Each row has a class, written after it.
[-11,12,-39,-11,-26,6,-65,-8,-5,-6,9,-20,33,-9,-14,34,-21,14,19,-21,-10,-30,14,1,-49,-28,-71,-58,4,-3,4,-19,27,8,40,91] => minir
[43,19,-7,7,-56,15,11,7,-5,37,-45,-14,-28,38,11,36,-18,-1,-2,30,8,-16,22,29,59,-69,34,-27,25,-6,-19,-4,-39,-20,-35,28] => pul
[-1,-11,-14,-14,7,3,-4,-12,22,3,3,-13,16,-11,2,11,-7,7,4,23,17,-28,12,-16,-34,4,-24,-18,-7,-8,19,-7,-2,-8,1,19] => bazu
[-14,12,-16,18,2,0,-23,-34,9,29,51,-17,-7,3,7,21,-19,-12,-1,21,4,5,-13,3,4,-5,-12,-16,10,-1,-7,-6,-16,4,-4,21] => minir
[12,4,-15,-49,-6,25,-9,49,57,49,-12,-3,7,39,2,58,-35,-6,-48,40,-4,7,5,-30,52,11,12,24,23,58,-46,-2,-59,-28,-7,57] => bazu
[21,16,-34,-5,-20,-8,-37,-15,-16,5,-20,2,-2,-21,-2,33,-25,-5,2,4,-16,-16,21,14,12,-32,-18,-43,-12,-32,47,-4,-18,-2,5,67] => dit
[4,-15,-11,-15,0,3,1,-5,19,13,-8,-6,4,0,15,13,-2,3,0,21,18,-12,13,-12,-14,-3,-14,-10,2,-1,8,-5,-12,-14,-1,10] => bazu
[4,-17,-16,-11,6,0,13,-33,18,17,-21,9,0,-7,12,11,6,5,-3,10,14,-13,3,-4,-20,3,-13,-11,-6,12,13,3,5,-13,5,6] => Pugib
[13,3,-20,-8,-19,-16,2,-3,13,-13,-26,3,17,-6,6,12,-2,16,9,-18,-14,-32,19,4,-40,-36,-39,-33,-14,-12,4,-1,2,3,14,46] => gol
[-4,18,-2,-15,-31,-10,-29,-1,13,18,0,5,35,4,18,26,-4,1,-4,17,-10,19,-12,-1,1,-9,4,-6,13,7,-1,-4,-20,-5,3,42] => gol
[15,16,-13,11,-22,-22,9,-22,-13,38,11,1,-26,12,27,39,-36,-29,-31,61,-7,31,-11,26,99,-28,50,-10,27,-25,7,12,-76,-11,-37,14] => pul
[25,-4,-17,4,4,-12,-12,-1,-8,5,-29,17,-10,-2,-8,-1,-7,14,-7,-15,-15,-19,33,12,28,-51,-16,-45,-8,-34,34,3,-11,11,10,45] => ger
[13,-7,-23,-6,3,-17,-8,-8,-9,-22,-19,23,6,-16,-7,-1,-3,19,5,-16,-10,-21,11,7,-11,-21,-27,-29,-2,-26,28,4,8,2,21,33] => pul
[17,-27,-17,-14,6,-19,14,-13,-8,4,-36,9,-7,5,4,-1,-2,16,2,-7,-3,-17,24,9,10,-15,-5,-43,-8,-9,24,2,-14,6,9,33] => Pugib
[-6,-1,-36,-30,11,-15,-33,-4,9,-2,-13,-4,13,-37,-1,8,-13,20,10,8,-4,-10,8,4,-8,0,-24,-24,-16,-14,31,11,-4,14,14,39] => ger
[30,-14,-22,-10,28,-10,0,-26,23,-7,-11,11,-2,-31,10,-17,-5,11,0,53,8,-14,-12,-20,1,39,38,1,-1,-1,27,15,-24,8,-13,6] => Kegir
[11,19,-8,-1,-13,-7,10,-11,-4,6,-20,5,12,9,9,14,-19,-3,-3,6,-3,-18,17,12,-4,-8,3,-24,-6,7,4,11,-6,-2,8,28] => zug
[20,30,12,-5,-21,-5,0,1,-17,16,15,9,-2,8,0,15,-17,-12,-14,14,-9,23,-12,16,54,-19,17,-9,5,-5,11,22,-31,24,0,13] => minir
[28,37,-6,13,-40,0,-68,15,-23,-32,8,14,14,-10,-28,-16,31,27,62,-61,31,-43,-12,4,-101,-25,10,-10,-12,-31,3,5,11,32,21,10] => zug
[-4,7,2,1,-19,9,-19,7,24,0,23,-14,-3,-6,-1,13,14,0,5,23,22,-24,-7,-6,-44,3,-17,7,1,-2,-19,-4,-8,-12,12,-8] => minir
[-16,15,-8,-2,-16,-2,-4,-15,4,25,5,3,3,14,4,21,-16,1,-15,0,-1,-4,1,2,4,-14,3,-19,2,12,0,2,-10,4,15,45] => Pugib
[0,-6,-10,-11,5,-7,11,-14,1,22,-9,-1,8,20,10,8,-27,-5,-35,34,-17,21,-7,-9,47,-1,19,-13,18,9,-6,-4,-36,5,-18,36] => mig
[-7,2,-22,-1,-12,-4,2,-23,20,39,-10,-10,2,17,25,25,-10,-9,-12,13,7,1,16,9,7,-36,-32,-27,-1,-5,-2,-15,-14,-19,-7,7] => mig
[49,-12,-11,29,-11,-6,19,-6,-23,11,-56,15,-38,12,-7,-9,-1,5,-10,-38,-13,-41,39,10,21,-60,-8,-44,-2,-26,6,8,-1,21,-1,27] => gol
[-6,30,9,-19,-41,-2,-17,-4,12,35,24,-4,19,17,9,32,-25,-7,-5,21,-5,13,-11,1,26,-18,7,-8,8,13,-8,-2,-28,1,4,49] => Kegir
[16,-21,-20,-8,11,-21,-16,-20,-19,-11,-15,1,-1,-20,4,-4,-7,18,10,1,-6,-23,27,-3,6,-17,-15,-42,-5,-27,28,-3,5,22,22,34] => Vut
[-18,21,-25,-16,4,-5,-40,10,36,19,30,-14,15,1,17,37,-10,-2,-1,7,16,-7,-2,-15,-35,-3,-11,0,-3,15,-10,-4,-2,-25,15,22] => ger
[12,24,13,31,2,5,36,-18,-16,30,-18,15,-37,17,7,-11,-19,-19,-30,9,-4,21,-9,14,62,-12,31,13,16,5,-4,27,-16,15,-16,11] => dit
[-3,-3,0,-4,-10,6,0,4,24,20,4,-9,-4,9,1,21,-4,-1,-15,23,7,-16,9,-6,-7,-13,-17,-9,5,3,-18,-6,-19,-19,10,9] => mig
[-26,4,-23,-14,0,-6,14,-16,20,2,5,-19,24,-16,17,18,-11,15,16,34,14,-31,2,2,-33,7,-23,-17,-3,-1,10,4,4,-23,-12,29] => pul
[6,19,-8,-19,-33,-2,3,6,17,16,-17,4,27,0,6,23,-16,15,-6,18,-8,-8,-7,-2,-6,-20,-2,-15,6,10,-6,7,-29,8,1,39] => mig
[-25,9,-47,-8,3,-18,-6,-22,0,-17,-7,-10,2,-21,-7,7,-7,7,3,-32,-1,-30,20,20,-60,-14,-58,-25,-39,-19,10,2,9,6,24,32] => mig
[-33,16,-7,-15,-12,-18,32,-18,-12,18,-2,16,-2,19,27,3,-15,-9,-26,14,-18,31,3,24,37,-9,3,-8,1,3,4,17,-25,2,10,26] => zug
[-1,16,-6,1,-32,-4,20,1,12,10,-8,11,-14,11,4,14,-8,3,-18,2,-5,1,-6,10,12,-31,8,-2,4,1,-14,9,-28,9,8,9] => Pugib
[-10,27,-29,-12,-39,-1,4,19,37,6,21,2,-15,28,27,40,-3,-4,-18,13,4,-2,-5,5,-16,-53,-10,7,0,6,-33,1,-34,-40,-3,15] => Pugib
[-25,32,-2,-4,-20,3,-17,-16,16,21,28,-1,18,13,8,49,-21,-20,-18,9,4,18,-18,-4,-11,1,1,8,8,32,-17,1,-6,-16,16,44] => Pugib
[-39,-22,-23,-14,0,0,3,8,40,-19,-11,-15,15,-13,2,13,13,19,9,7,14,-35,1,-27,-69,27,-33,4,9,10,-23,-18,-10,-6,28,27] => Vut
[-74,2,11,-20,-42,-6,48,-40,-9,39,3,14,69,46,20,27,-18,15,-17,-24,-45,22,-14,1,37,-23,-41,-50,24,23,11,-17,-48,10,17,114] => gol
[-9,30,-12,1,-30,-2,-38,-2,-4,16,28,-13,20,13,-7,27,-19,-2,5,-7,-3,-19,0,4,-39,-6,-14,-29,2,14,-18,-1,-3,9,26,73] => minir
[8,-12,9,-12,6,-3,21,-5,29,6,-21,2,11,1,19,-1,22,11,4,29,15,-8,5,-7,-15,2,-3,-1,2,0,8,1,-11,-17,-9,-2] => gol
[16,-3,-25,-8,0,-9,-15,-5,3,-22,-10,3,2,-10,-6,0,-1,19,12,-11,-2,-26,4,2,-28,-13,-21,-21,-10,-11,12,-4,-6,14,14,33] => minir
[19,-8,11,-17,-32,-2,-16,0,11,9,-6,-11,6,-11,23,19,19,-3,19,21,31,-17,4,-17,-33,-17,-10,1,7,-9,-5,-5,9,-15,0,-11] => Kegir
[-5,-6,-40,-10,-1,6,-41,-7,12,-13,-19,6,8,-15,-15,24,-9,-2,-13,-14,-3,-20,29,0,-35,-11,-59,-17,-12,-10,14,-14,8,-18,35,56] => bazu
[-36,8,-30,-3,-21,-7,-5,-6,16,-13,12,-14,-1,-11,4,21,-36,29,4,4,-12,-28,-14,-13,1,-21,1,-12,8,-4,-1,-17,-40,25,17,53] => Vut
[9,-3,10,4,17,0,-4,-25,-1,15,4,13,7,-8,-4,-13,-16,-6,-14,13,-9,6,-19,-17,49,18,-5,0,4,-4,9,8,-25,23,-2,11] => dit
[-5,-15,-32,-1,7,3,6,-29,0,-4,-31,29,-11,-15,14,20,-9,7,-14,11,-10,5,-9,-8,30,-1,8,-7,26,4,23,0,-24,-11,16,30] => pul
[22,-1,8,-19,-46,1,-3,3,8,18,-14,11,-4,3,20,16,3,6,-4,28,-11,6,-5,1,20,-37,-3,-15,17,-1,-7,9,-26,-8,12,17] => gol
[13,-2,-37,-13,-10,-26,4,-7,2,-19,-29,9,1,-2,19,-3,-3,15,0,-13,-6,-13,19,16,-11,-26,-18,-19,-10,-12,7,0,-4,-8,14,18] => Kegir
[-24,60,24,-11,-76,-4,6,41,12,11,59,-17,10,20,10,32,8,-3,15,-8,1,15,-17,13,-37,-54,2,24,6,-5,-51,6,-12,5,-10,7] => Kegir
[17,-18,1,-6,-17,-1,38,-8,-12,-3,-51,14,-5,-8,14,-17,-2,6,-10,17,-15,-3,10,14,45,-11,-20,-24,6,-11,17,11,-18,-5,8,-10] => dit
[17,11,-26,6,-5,-7,0,-8,-6,-4,-15,12,-22,-9,5,8,3,3,0,-16,4,-20,22,12,3,-40,-16,-11,-16,-24,13,10,-7,7,3,14] => Vut
[-20,17,1,4,-24,3,-3,-9,14,34,20,10,-8,25,14,19,-26,7,-24,19,-12,15,-20,-8,48,-26,28,-2,24,19,-22,2,-42,13,6,46] => Pugib
[-12,3,-11,-25,-35,11,-4,-4,52,24,-35,5,23,1,23,30,11,16,6,23,27,-29,0,-20,-61,-14,-24,-7,0,22,-1,-7,1,-20,14,38] => Pugib
[-1,-11,-28,3,6,-18,-3,-7,3,-15,-24,3,-5,-10,-1,-6,-6,12,-2,-9,-4,-25,25,5,-6,-18,-33,-25,-10,-24,10,-5,-3,12,20,30] => Vut
[2,22,11,-4,-22,3,2,-17,-2,31,1,1,16,3,2,14,-13,-10,-3,1,-2,-1,-7,0,3,-12,-1,-10,-7,11,-6,18,-8,13,-4,36] => ger
[-32,12,-42,-4,24,14,5,-30,47,4,-33,-5,18,3,1,2,-42,15,-5,26,-3,-16,-12,-36,0,9,-3,-22,1,15,36,-20,-14,32,-15,98] => Vut
[-26,7,-14,-10,-8,6,7,-10,32,6,-10,-4,1,2,7,5,3,2,1,16,20,-19,-3,-4,-44,4,-21,6,-6,1,-3,-3,-4,-8,6,7] => zug
[4,-16,-5,-1,32,3,0,-6,33,-5,-12,2,3,-19,-2,-8,13,11,-4,10,16,-8,-12,-16,-3,28,-6,21,2,2,7,0,-5,-4,-3,-35] => gol
[-9,2,-18,7,-1,6,47,-11,41,28,-24,-3,-25,16,22,19,-19,6,-31,22,19,-26,11,-11,7,-35,-1,6,10,0,0,-2,-30,-2,-10,15] => bazu
[3,5,-15,-2,-20,-10,10,5,10,-27,-13,13,0,3,-3,4,0,19,8,-11,-3,-32,5,7,-25,-35,-23,-19,-2,-20,0,-2,-14,-8,17,31] => pul
[24,-6,-5,-3,-25,-24,30,-2,-16,-30,14,2,-5,-1,10,-4,2,8,15,-8,-22,-16,21,6,-38,-44,0,-29,-16,-32,-4,2,-21,14,-7,25] => bazu
[-12,19,1,-3,-36,-6,24,1,-2,14,2,11,-3,24,12,17,-15,3,-11,-20,-4,-1,3,10,-8,-37,-5,-6,4,9,-11,8,-22,3,24,39] => bazu
[47,-15,-29,-11,-15,-2,-57,-3,5,-31,-17,4,15,-27,-17,16,2,15,20,-4,-2,-40,5,-12,-51,-10,-32,-33,-3,-15,12,-16,0,3,29,37] => minir
[34,-15,-22,-11,-9,-7,-19,-7,12,-1,-51,3,4,-23,-11,13,-16,24,7,-7,-5,-42,10,-11,-6,-18,-28,-31,4,-18,21,-13,-12,22,25,36] => dit
[-6,-9,-38,-5,-16,-2,-1,-15,6,1,-12,4,1,19,9,12,-26,5,-16,-4,-22,1,14,6,16,-37,-29,-28,5,-5,-4,-17,-32,-8,3,61] => bazu
[-14,11,-13,-13,-3,2,-23,-16,31,16,3,-8,27,0,18,15,2,15,17,9,18,-14,-7,-11,-27,-2,-13,-12,-5,9,16,-9,-4,-13,2,21] => gol
[10,20,17,-23,-51,11,-25,-3,28,39,16,0,6,19,-6,37,-25,2,-2,22,0,-13,-28,-28,0,-19,20,-13,11,27,-26,0,-41,25,20,64] => Pugib
[2,10,-26,-1,1,-18,-15,-4,0,-13,8,0,0,-9,2,14,-2,12,8,-23,3,-22,10,2,-37,-33,-23,-18,-13,-22,1,1,-9,9,13,24] => mig
[-2,19,0,-6,-25,-4,-11,-10,8,17,22,2,14,-2,13,25,-11,-6,-11,30,-7,10,-13,8,7,-3,-3,-2,7,10,-10,7,-23,-2,8,23] => minir
[7,-2,-21,-9,25,-11,-9,-13,22,23,-4,-1,-1,-4,5,10,-14,21,-3,27,2,-33,29,-12,19,-8,-2,-32,-3,-8,15,3,-23,22,11,59] => Vut
[21,16,5,-11,-16,1,-13,-7,6,12,-5,11,26,-14,-2,24,-9,4,4,9,5,-22,-6,-11,-13,1,3,-4,0,7,4,8,10,1,8,14] => pul
[3,35,9,4,-34,2,-4,-2,-4,26,27,-4,7,11,11,30,-16,-11,-9,21,-7,9,-4,13,16,-25,7,-10,7,6,-8,8,-15,2,-5,26] => minir
[-21,29,2,-13,-43,5,15,4,21,25,12,6,20,17,17,30,-12,-1,-13,21,-8,3,-9,7,9,-20,-9,0,10,17,-22,3,-15,-24,6,16] => pul
[-6,15,-38,-12,-17,-15,-29,12,28,-30,8,-8,19,-8,-10,28,-5,9,6,-12,-13,-27,5,-1,-78,-24,-46,-19,-9,-15,-5,-11,1,-13,18,69] => gol
[-11,17,-4,-8,-17,-5,-10,-13,15,31,6,12,14,16,11,13,-27,5,-15,31,-9,2,-15,-6,34,-6,10,-12,18,12,-12,7,-31,7,8,61] => pul
